Below is a small trained network, with its code and all its weights. Each question gives an input and a target symbol and asks what happens when units are switched off, that is, made to give their printed mean instead of their output.

import numpy as np


def w(rows, s, z=0):
    codes = np.array(rows[::2]) - 128.0
    scale = np.full(codes.shape[1], s)
    scale[-1] = z or s
    return codes * scale


def f(y):
    return y / 2 * (1 + np.tanh(0.7978845608 * (y + 0.044715 * y**3)))


def softmax(a):
    e = np.exp(a - a.max(-1, keepdims=True))
    return e / e.sum(-1, keepdims=True)


def log_softmax(a):
    a = a - a.max(-1, keepdims=True)
    return a - np.log(np.exp(a).sum(-1, keepdims=True))


def net(x, mask):
    ids = ['ΔΘΣβεηφ'.index(c) for c in x.split()]
    T = len(ids)
    res = E[ids] + P[:T]
    u = 0
    for l in range(2):
        q, k, v = (res @ M[l].T for M in (Q, K, V))
        z = softmax(np.where(np.tri(T) > 0, q @ k.T / 3**0.5, -1e9)) @ v
        res = res + np.where(mask[u], z, O[l][:, -1]) @ O[l][:, :-1]
        u += 1
        y = f(res @ A[l][:, :-1].T + A[l][:, -1])
        res = res + np.where(mask[u : u + 16], y, B[l][:, -1]) @ B[l][:, :-1]
        u += 16
    return log_softmax(res[-1] @ U[:, :-1].T + U[:, -1])


Q, K, V, O, A, B = {}, {}, {}, {}, {}, {}
E = w([
[42,80,148,138,61,78,130,115,182],'Δ',
[64,29,74,146,140,132,74,133,89],'Θ',
[121,211,100,138,129,4,122,165,137],'Σ',
[63,200,71,143,137,149,136,154,134],'β',
[132,161,176,70,122,82,145,117,111],'ε',
[130,84,76,171,39,119,134,73,143],'η',
[157,43,151,250,156,42,193,165,186],'φ',
],0.02)
P = w([
[30,136,90,155,132,57,137,52,1],'0',
[74,174,103,130,196,136,172,118,79],'1',
[83,158,126,140,140,120,135,112,69],'2',
[119,189,141,151,126,110,126,64,166],'3',
[123,174,149,155,104,120,129,104,150],'4',
[128,161,155,162,84,103,133,130,158],'5',
[142,158,135,169,72,124,145,138,187],'6',
[131,123,124,186,54,84,159,179,167],'7',
[130,141,140,211,55,85,156,183,210],'8',
],0.008)
Q[0] = w([
[97,158,167,115,206,97,169,208,150],'0.h0',
[57,86,133,98,159,126,54,108,135],'0.h0',
[144,116,118,98,220,253,97,174,138],'0.h0',
],0.0082)
K[0] = w([
[141,205,152,88,142,135,113,133,91],'0.h0',
[2,116,110,134,169,130,80,101,124],'0.h0',
[125,156,120,135,183,98,174,68,63],'0.h0',
],0.0094)
V[0] = w([
[112,210,98,166,117,83,119,230,209],'0.h0',
[47,115,74,168,56,179,63,101,136],'0.h0',
[131,194,254,115,122,197,115,114,121],'0.h0',
],0.0071)
O[0] = w([
[121,43,88,93,87,75,97,56,98,255],'0.h0',
[119,57,116,72,70,161,73,178,167,133],'0.h0',
[101,74,3,99,129,101,166,152,220,27],'0.h0',
],0.012,0.0051)
A[0] = w([
[140,154,192,99,173,75,150,88,108,178],'0.n0',
[140,96,144,82,102,106,122,41,114,214],'0.n1',
[135,87,99,177,67,193,61,112,131,182],'0.n2',
[186,163,21,129,144,99,130,145,138,67],'0.n3',
[75,174,122,229,121,118,124,90,152,161],'0.n4',
[94,143,164,104,97,124,151,142,207,69],'0.n5',
[114,98,109,131,134,60,214,128,148,113],'0.n6',
[193,123,121,127,199,191,143,149,151,36],'0.n7',
[177,69,132,138,74,107,164,127,128,71],'0.n8',
[196,118,196,173,98,114,90,180,143,109],'0.n9',
[2,145,127,73,93,129,125,123,159,138],'0.n10',
[61,101,172,186,161,129,181,146,111,254],'0.n11',
[26,101,115,123,106,85,128,126,92,207],'0.n12',
[138,54,200,172,159,116,129,166,178,33],'0.n13',
[198,180,171,115,115,94,179,169,131,168],'0.n14',
[129,79,149,73,144,154,75,54,97,107],'0.n15',
],0.0088,0.0039)
B[0] = w([
[97,190,110,128,92,165,166,202,117,244],'0.n0',
[168,187,167,166,146,135,181,143,148,241],'0.n1',
[71,128,92,174,116,138,149,161,124,193],'0.n2',
[64,90,83,99,158,41,141,137,103,141],'0.n3',
[70,86,54,110,128,149,90,127,106,202],'0.n4',
[130,57,146,117,126,80,58,90,84,134],'0.n5',
[85,133,88,133,97,122,165,101,159,202],'0.n6',
[83,168,96,71,106,124,174,134,72,122],'0.n7',
[117,127,102,147,170,110,115,110,153,171],'0.n8',
[120,118,107,113,65,125,150,84,91,175],'0.n9',
[142,71,128,62,122,158,143,49,85,181],'0.n10',
[103,142,130,164,126,143,165,67,203,191],'0.n11',
[178,96,115,117,173,187,133,104,126,245],'0.n12',
[140,126,169,125,145,143,120,28,65,162],'0.n13',
[95,93,92,199,122,111,82,196,111,182],'0.n14',
[124,165,255,145,198,108,158,169,86,162],'0.n15',
],0.008,0.011)
Q[1] = w([
[119,114,215,233,23,202,155,57,142],'1.h0',
[74,232,150,141,158,78,239,60,90],'1.h0',
[186,132,254,31,217,105,126,231,203],'1.h0',
],0.0054)
K[1] = w([
[140,22,146,229,137,30,42,211,140],'1.h0',
[120,101,76,79,167,71,153,126,183],'1.h0',
[3,149,112,108,182,109,80,161,140],'1.h0',
],0.0062)
V[1] = w([
[16,57,116,78,92,34,64,188,37],'1.h0',
[133,78,240,85,108,126,112,165,76],'1.h0',
[245,155,98,55,1,81,174,210,56],'1.h0',
],0.0039)
O[1] = w([
[60,248,62,33,224,65,39,136,34,141],'1.h0',
[161,60,131,87,196,158,255,214,199,28],'1.h0',
[66,102,28,85,59,144,130,211,133,3],'1.h0',
],0.0062,0.0046)
A[1] = w([
[142,101,250,47,220,147,148,171,123,108],'1.n0',
[91,115,138,36,105,174,149,157,153,86],'1.n1',
[101,95,117,191,215,109,168,127,172,20],'1.n2',
[100,121,186,101,95,174,90,52,185,4],'1.n3',
[152,108,24,157,100,132,139,160,185,18],'1.n4',
[119,200,135,207,141,124,51,173,145,97],'1.n5',
[134,108,150,94,130,255,233,119,218,68],'1.n6',
[136,163,129,158,254,81,92,186,93,81],'1.n7',
[188,27,89,118,126,115,35,52,140,54],'1.n8',
[125,176,102,110,93,100,99,195,107,12],'1.n9',
[182,96,180,158,221,165,143,229,102,84],'1.n10',
[151,204,90,140,156,72,141,223,136,8],'1.n11',
[45,86,165,164,103,193,189,70,176,125],'1.n12',
[165,150,185,129,156,172,114,61,106,207],'1.n13',
[36,177,188,86,211,73,55,108,132,99],'1.n14',
[108,163,193,93,71,189,99,112,81,144],'1.n15',
],0.0071,0.0029)
B[1] = w([
[76,162,161,125,109,223,205,112,204,159],'1.n0',
[133,117,117,186,118,98,156,148,184,133],'1.n1',
[152,115,135,150,96,144,98,169,76,160],'1.n2',
[176,98,134,76,176,106,198,163,149,163],'1.n3',
[93,158,167,189,125,94,113,56,96,138],'1.n4',
[123,31,215,220,80,93,190,91,117,165],'1.n5',
[185,18,140,130,164,72,126,181,47,136],'1.n6',
[119,75,134,95,52,44,27,136,84,152],'1.n7',
[87,232,187,187,94,133,163,195,92,172],'1.n8',
[137,118,168,138,101,122,106,194,133,157],'1.n9',
[2,180,147,130,151,60,87,139,153,139],'1.n10',
[59,95,215,129,83,106,124,164,119,179],'1.n11',
[173,127,114,45,129,85,90,197,152,248],'1.n12',
[190,142,128,160,199,158,164,143,102,200],'1.n13',
[217,53,108,78,118,105,98,118,37,161],'1.n14',
[201,115,82,143,127,115,159,116,129,182],'1.n15',
],0.0066,0.012)
U = w([
[151,116,117,21,123,88,173,116,158,97],'Δ',
[73,138,184,112,173,146,32,127,143,145],'Θ',
[147,100,108,45,131,59,70,116,33,3],'Σ',
[156,200,39,29,167,157,124,45,95,247],'β',
[26,228,111,79,104,137,253,132,194,109],'ε',
[195,109,72,108,19,192,71,205,157,231],'η',
[175,132,103,167,164,112,122,86,129,67],'φ',
],0.0055,0.0039)

Each question gives the input, a string of symbols that net reads in full, and the target symbol t.
The units are the heads (3 rows each of Q, K, V and O) and the neurons (one row each of A and B). Each row of codes is followed by its name. A weight is (code - 128) times the scale printed after its matrix; where a second scale follows, it is the last column's (O, A, B and U).
mask holds one flag per unit, layer by layer, with each layer's heads first. A switched-off unit (its flag False) gives its mean, the last column of its rows in O or B, instead of its output. The means were averaged over made-up inputs and are rounded, as every weight is.
A unit's drop is (log p(t) with every unit on - log p(t) with that unit switched off) / (log p(t) with every unit on - log p(t) with every unit switched off).
The circuit of an input: a set's keep is (log p(t) with only the set's units on - log p(t) with every unit switched off) / (log p(t) with every unit on - log p(t) with every unit switched off). Starting from the 12 units with the biggest drops (on a tie, the unit counted first), units are removed one at a time, each time the one whose removal leaves the highest keep (on an exact tie, the one counted first), for as long as the keep stays at least 0.8.
units of the circuit, in order: the units of the circuit, biggest drop first
k most important neurons: the k neurons with the biggest drops, biggest first
k most important neurons of layer l: the k neurons of layer l with the biggest drops, biggest first
drop when u is switched off: that unit's drop, to one decimal
input ε ε φ β ε, target φ: 2 most important neurons => 0.n4; 0.n11
input ε ε η φ η Δ η ε, target η: units of the circuit, in order => 0.h0; 0.n14
input φ Σ ε η φ Δ Θ, target Θ: units of the circuit, in order => 0.n15; 1.n10; 0.h0
input Σ ε Σ η Θ, target Θ: 3 most important neurons of layer 0 => 0.n15; 0.n0; 0.n6
input φ ε φ Σ, target Σ: units of the circuit, in order => 0.h0; 0.n3; 1.n14
input Δ φ Θ ε, target ε: units of the circuit, in order => 1.h0; 1.n0; 0.h0
input Σ φ Σ, target φ: units of the circuit, in order => 1.h0; 0.h0; 0.n1; 0.n11
input Σ ε Σ φ Σ ε, target Σ: 2 most important neurons of layer 1 => 1.n14; 1.n7
input ε ε φ Δ Σ, target Σ: 2 most important neurons => 0.n14; 0.n1
input φ φ ε Σ φ φ Σ, target φ: 2 most important neurons of layer 0 => 0.n11; 0.n6
input φ ε Θ Δ, target Δ: 2 most important neurons of layer 1 => 1.n3; 1.n0
input Σ ε φ ε η, target φ: 2 most important neurons => 0.n15; 0.n14
input Σ Δ ε β Σ Δ β Θ ε, target β: units of the circuit, in order => 1.n5; 1.n11; 1.h0
input ε Δ ε Θ ε Σ Σ η ε, target Σ: 2 most important neurons of layer 0 => 0.n3; 0.n4
input ε ε Σ Δ φ Σ Σ ε β, target β: 2 most important neurons of layer 0 => 0.n14; 0.n10
input ε ε φ ε, target φ: 3 most important neurons of layer 0 => 0.n11; 0.n6; 0.n4
input Σ Θ Δ Δ, target Δ: 2 most important neurons => 0.n10; 1.n3
input Σ ε Σ, target ε: most important neuron => 0.n0
input φ Θ Σ ε ε Σ, target ε: 3 most important neurons of layer 0 => 0.n6; 0.n0; 0.n4
input η Σ η η Σ, target η: most important neuron => 1.n9
input Δ β φ ε φ η, target φ: drop when 0.h0 is switched off => 0.3
input ε ε ε, target ε: drop when 0.n6 is switched off => 0.1
input β Σ η, target η: drop when 0.h0 is switched off => 1.1
input ε ε η, target η: drop when 1.n6 is switched off => 0.0
